Below are the code and all the weights of a small trained network. Each question names an input and a class and asks about switching units off, where a switched-off unit gives its printed mean instead of its output.

import numpy as np


def w(rows, s, z=0):
    codes = np.array(rows[::2]) - 128.0
    scale = np.full(codes.shape[1], s)
    scale[-1] = z or s
    return codes * scale


def f(y):
    return y / 2 * (1 + np.tanh(0.7978845608 * (y + 0.044715 * y**3)))


def log_softmax(a):
    a = a - a.max(-1, keepdims=True)
    return a - np.log(np.exp(a).sum(-1, keepdims=True))


def net(x, mask):
    res = np.array(x, float).reshape(1, 7) / 4 @ E
    y = f(res @ A[0][:, :-1].T + A[0][:, -1])
    res = res + np.where(mask, y, B[0][:, -1]) @ B[0][:, :-1]
    return log_softmax(res[-1] @ U[:, :-1].T + U[:, -1])


A, B = {}, {}
E = w([
[104,52,119,111,61,37,160,189,94,152,131],'x0',
[227,206,34,143,65,79,115,175,176,39,178],'x1',
[122,126,149,128,59,105,132,129,108,128,104],'x2',
[61,242,1,16,139,160,66,181,40,108,58],'x3',
[84,101,119,160,134,160,236,186,55,11,111],'x4',
[103,149,106,101,151,127,140,50,134,107,187],'x5',
[108,116,152,123,67,194,145,174,176,132,159],'x6',
],0.0093)
A[0] = w([
[168,115,144,252,115,115,201,69,169,141,161,5],'n1',
[199,163,171,120,97,76,22,116,178,254,190,18],'n2',
[106,152,125,251,136,110,244,129,108,91,124,69],'n3',
[221,185,89,182,80,101,107,170,150,60,206,66],'n4',
[149,160,186,169,117,159,178,160,61,36,163,89],'n5',
[177,52,176,252,135,98,152,94,168,143,165,72],'n6',
[28,89,203,172,136,186,116,78,106,180,101,112],'n7',
],0.0076,0.0023)
B[0] = w([
[185,213,123,136,67,154,143,254,121,215,144,219],'n1',
[60,34,58,168,170,214,119,67,88,71,173,235],'n2',
[137,110,121,187,181,155,144,108,77,73,218,199],'n3',
[213,112,166,139,161,119,220,133,248,244,59,224],'n4',
[76,56,92,144,138,142,79,157,141,122,162,194],'n5',
[127,239,75,81,89,132,142,184,156,118,160,252],'n6',
[105,106,148,75,149,116,131,93,234,170,118,232],'n7',
],0.0094,0.012)
U = w([
[147,233,78,2,100,185,62,192,112,131,163,254],'0',
[167,48,206,90,193,107,212,92,217,172,109,110],'1',
[132,18,81,204,131,221,92,109,115,63,226,2],'2',
],0.0074,0.0027)

Each question gives the input, the list of numbers given to net, and the class t.
The units are the neurons (one row each of A and B). Each row of codes is followed by its name. A weight is (code - 128) times the scale printed after its matrix; where a second scale follows, it is the last column's (A, B and U).
mask holds one flag per neuron, in row order. A switched-off neuron (its flag False) gives its mean, the last column of its row in B, instead of its output. The means were averaged over made-up inputs and are rounded, as every weight is.
A unit's drop is (log p(t) with every unit on - log p(t) with that unit switched off) / (log p(t) with every unit on - log p(t) with every unit switched off).
The circuit of an input: a set's keep is (log p(t) with only the set's units on - log p(t) with every unit switched off) / (log p(t) with every unit on - log p(t) with every unit switched off). Starting from all 7 units, units are removed one at a time, each time the one whose removal leaves the highest keep (on an exact tie, the one counted first), for as long as the keep stays at least 0.8.
circuit, biggest first: the units of the circuit, biggest drop first
most important unit: the unit with the biggest drop
k most important neurons: the k neurons with the biggest drops, biggest first
drop of u: that unit's drop, to one decimal
input [-4,-5,-8,-5,-4,-2,4], class 0: 3 most important neurons -> n6, n4, n1
input [-6,1,5,1,-8,5,-2], class 2: most important unit -> n2
input [2,1,4,0,2,-1,2], class 2: 4 most important neurons -> n6, n4, n7, n1
input [8,5,5,4,-2,-3,3], class 1: circuit, biggest first -> n4, n6
input [-1,1,8,6,7,-3,-8], class 2: circuit, biggest first -> n6, n1
input [8,6,4,5,-3,-3,-7], class 1: circuit, biggest first -> n4, n6
input [7,0,2,-2,-1,-8,-8], class 0: circuit, biggest first -> n4, n6
input [3,2,8,0,2,-2,5], class 1: 3 most important neurons -> n2, n6, n1
input [-4,-5,-2,-2,-7,-1,7], class 2: 2 most important neurons -> n2, n4
input [-4,5,-2,-3,-6,-1,1], class 2: 2 most important neurons -> n2, n7
input [6,-6,5,4,-6,1,-1], class 1: 3 most important neurons -> n6, n7, n3
input [-2,-1,-4,-5,4,-1,-6], class 0: circuit, biggest first -> n6, n1
input [-5,-4,7,5,6,-2,-7], class 2: 4 most important neurons -> n6, n1, n4, n5
input [4,2,3,-2,-7,-8,-4], class 2: most important unit -> n2
input [0,7,-2,5,3,-4,1], class 1: 2 most important neurons -> n4, n6
input [3,0,7,-2,-2,4,-6], class 0: 3 most important neurons -> n4, n3, n5
input [-6,1,3,3,5,5,-6], class 2: 2 most important neurons -> n6, n1
input [-7,-7,-7,6,-2,7,-4], class 1: drop of n7 -> 0.5
input [0,5,2,-8,5,-5,1], class 0: drop of n1 -> 0.4
input [5,6,-2,2,-7,3,0], class 2: drop of n2 -> 1.4
